Here is a tiny trained network, its code and every weight. The questions are about switching its units off for an input and a class, where a switched-off unit gives its printed mean instead of its output.

import numpy as np


def w(rows, s, z=0):
    codes = np.array(rows[::2]) - 128.0
    scale = np.full(codes.shape[1], s)
    scale[-1] = z or s
    return codes * scale


def f(y):
    return y / 2 * (1 + np.tanh(0.7978845608 * (y + 0.044715 * y**3)))


def log_softmax(a):
    a = a - a.max(-1, keepdims=True)
    return a - np.log(np.exp(a).sum(-1, keepdims=True))


def net(x, mask):
    res = np.array(x, float).reshape(1, 5) / 4 @ E
    y = f(res @ A[0][:, :-1].T + A[0][:, -1])
    res = res + np.where(mask, y, B[0][:, -1]) @ B[0][:, :-1]
    return log_softmax(res[-1] @ U[:, :-1].T + U[:, -1])


A, B = {}, {}
E = w([
[99,182,39,76,129,209,185],'x0',
[60,198,90,235,43,86,124],'x1',
[87,98,121,29,1,88,109],'x2',
[154,245,190,76,168,48,220],'x3',
[4,123,147,91,237,114,91],'x4',
],0.0088)
A[0] = w([
[204,145,74,156,50,130,158,125],'neuron 0',
[147,157,181,122,137,53,189,135],'neuron 1',
[201,160,115,146,90,136,130,91],'neuron 2',
[194,144,111,151,226,217,139,121],'neuron 3',
[80,147,15,80,119,247,186,110],'neuron 4',
[74,164,140,226,73,100,137,69],'neuron 5',
[115,138,169,60,37,102,78,120],'neuron 6',
[175,187,131,227,167,193,118,100],'neuron 7',
[28,90,127,104,151,92,147,116],'neuron 8',
[25,160,96,111,171,122,102,122],'neuron 9',
[191,130,132,174,78,123,153,120],'neuron 10',
[57,112,144,139,176,104,113,105],'neuron 11',
[223,114,113,123,79,154,163,107],'neuron 12',
[136,139,143,222,201,131,132,94],'neuron 13',
[134,108,112,137,124,86,122,244],'neuron 14',
[44,163,101,203,84,96,124,94],'neuron 15',
[130,199,140,96,164,62,194,112],'neuron 16',
[123,19,152,166,131,165,99,122],'neuron 17',
[106,84,84,148,113,176,97,112],'neuron 18',
[126,118,86,147,125,180,68,124],'neuron 19',
[27,141,183,113,171,155,101,124],'neuron 20',
[85,164,218,109,137,150,184,91],'neuron 21',
[171,42,173,61,137,134,144,124],'neuron 22',
[104,78,63,167,137,174,76,113],'neuron 23',
[174,78,185,66,169,204,119,89],'neuron 24',
[127,74,85,147,138,120,84,100],'neuron 25',
[144,73,241,182,128,43,54,138],'neuron 26',
[104,166,86,104,137,158,201,91],'neuron 27',
[109,111,93,34,70,105,114,85],'neuron 28',
[84,153,114,205,110,101,123,159],'neuron 29',
],0.012,0.011)
B[0] = w([
[127,74,188,151,156,133,151,236],'neuron 0',
[189,102,55,132,47,126,103,230],'neuron 1',
[147,61,147,141,131,113,136,180],'neuron 2',
[48,139,130,106,120,120,90,245],'neuron 3',
[115,135,98,53,120,198,188,253],'neuron 4',
[141,169,142,93,211,59,157,217],'neuron 5',
[52,138,137,112,97,116,65,214],'neuron 6',
[60,122,143,117,115,122,73,226],'neuron 7',
[125,77,189,164,143,131,122,191],'neuron 8',
[143,51,165,152,162,145,159,208],'neuron 9',
[130,64,160,133,150,135,127,200],'neuron 10',
[138,74,175,140,133,117,145,184],'neuron 11',
[131,27,201,188,168,110,142,206],'neuron 12',
[38,114,112,137,113,129,59,210],'neuron 13',
[139,166,176,94,105,193,127,224],'neuron 14',
[138,189,128,92,214,66,169,228],'neuron 15',
[205,120,77,135,52,100,90,242],'neuron 16',
[178,128,100,105,84,108,129,207],'neuron 17',
[181,141,101,127,109,95,121,188],'neuron 18',
[183,107,102,157,79,134,91,183],'neuron 19',
[187,45,185,225,141,140,112,208],'neuron 20',
[164,90,92,101,106,112,121,177],'neuron 21',
[121,186,124,78,211,81,160,207],'neuron 22',
[197,140,92,130,76,90,109,206],'neuron 23',
[155,189,151,83,224,48,153,206],'neuron 24',
[154,116,88,152,83,113,122,166],'neuron 25',
[89,111,61,32,120,255,205,254],'neuron 26',
[123,116,105,64,92,156,165,190],'neuron 27',
[17,141,126,148,129,103,42,193],'neuron 28',
[122,177,127,78,154,113,153,224],'neuron 29',
],0.011,0.012)
U = w([
[178,11,213,175,159,115,145,122],'0',
[241,113,65,133,57,59,89,119],'1',
[162,179,137,103,221,30,157,121],'2',
[128,102,100,88,118,227,189,150],'3',
[41,112,139,131,112,89,15,143],'4',
[174,159,193,111,95,242,130,254],'5',
[157,134,175,211,116,155,117,94],'6',
[151,169,171,219,111,115,90,92],'7',
],0.013,0.0094)

Each question gives the input, the list of numbers given to net, and the class t.
The units are the neurons (one row each of A and B). Each row of codes is followed by its name. A weight is (code - 128) times the scale printed after its matrix; where a second scale follows, it is the last column's (A, B and U).
mask holds one flag per neuron, in row order. A switched-off neuron (its flag False) gives its mean, the last column of its row in B, instead of its output. The means were averaged over made-up inputs and are rounded, as every weight is.
A unit's drop is (log p(t) with every unit on - log p(t) with that unit switched off) / (log p(t) with every unit on - log p(t) with every unit switched off).
The circuit of an input: a set's keep is (log p(t) with only the set's units on - log p(t) with every unit switched off) / (log p(t) with every unit on - log p(t) with every unit switched off). Starting from the 12 units with the biggest drops (on a tie, the unit counted first), units are removed one at a time, each time the one whose removal leaves the highest keep (on an exact tie, the one counted first), for as long as the keep stays at least 0.8.
units of the circuit, in order: the units of the circuit, biggest drop first
most important unit: the unit with the biggest drop
top k neurons: the k neurons with the biggest drops, biggest first
drop of u: that unit's drop, to one decimal
input [-3,6,5,4,4], class 2: most important unit	neuron 15
input [-3,-7,-2,-5,3], class 2: top 2 neurons	(neuron 24; neuron 22)
input [7,-5,0,-3,-8], class 0: top 3 neurons	(neuron 12; neuron 26; neuron 0)
input [0,6,-5,2,-7], class 0: top 2 neurons	(neuron 0; neuron 10)
input [-4,1,3,-4,5], class 0: top 2 neurons	(neuron 20; neuron 4)
input [7,2,5,7,2], class 1: top 2 neurons	(neuron 16; neuron 26)
input [-7,7,-3,-6,7], class 0: top 4 neurons	(neuron 20; neuron 11; neuron 9; neuron 8)
input [-6,8,4,-6,7], class 2: top 3 neurons	(neuron 15; neuron 5; neuron 29)
input [-5,4,6,6,2], class 1: top 2 neurons	(neuron 1; neuron 16)
input [3,4,-5,4,0], class 4: top 2 neurons	(neuron 7; neuron 13)
input [1,6,-6,6,-7], class 0: top 2 neurons	(neuron 0; neuron 10)
input [-4,-8,-8,-5,3], class 2: top 4 neurons	(neuron 24; neuron 22; neuron 6; neuron 28)
input [-6,6,6,-2,-1], class 2: top 3 neurons	(neuron 5; neuron 15; neuron 4)
input [-2,5,-8,-5,-1], class 4: units of the circuit, in order	(neuron 13)
input [1,-6,8,-7,-3], class 4: drop of neuron 21	0.1
input [-6,-4,2,-2,3], class 3: drop of neuron 26	1.6
input [-8,2,-2,-7,0], class 3: drop of neuron 1	0.3
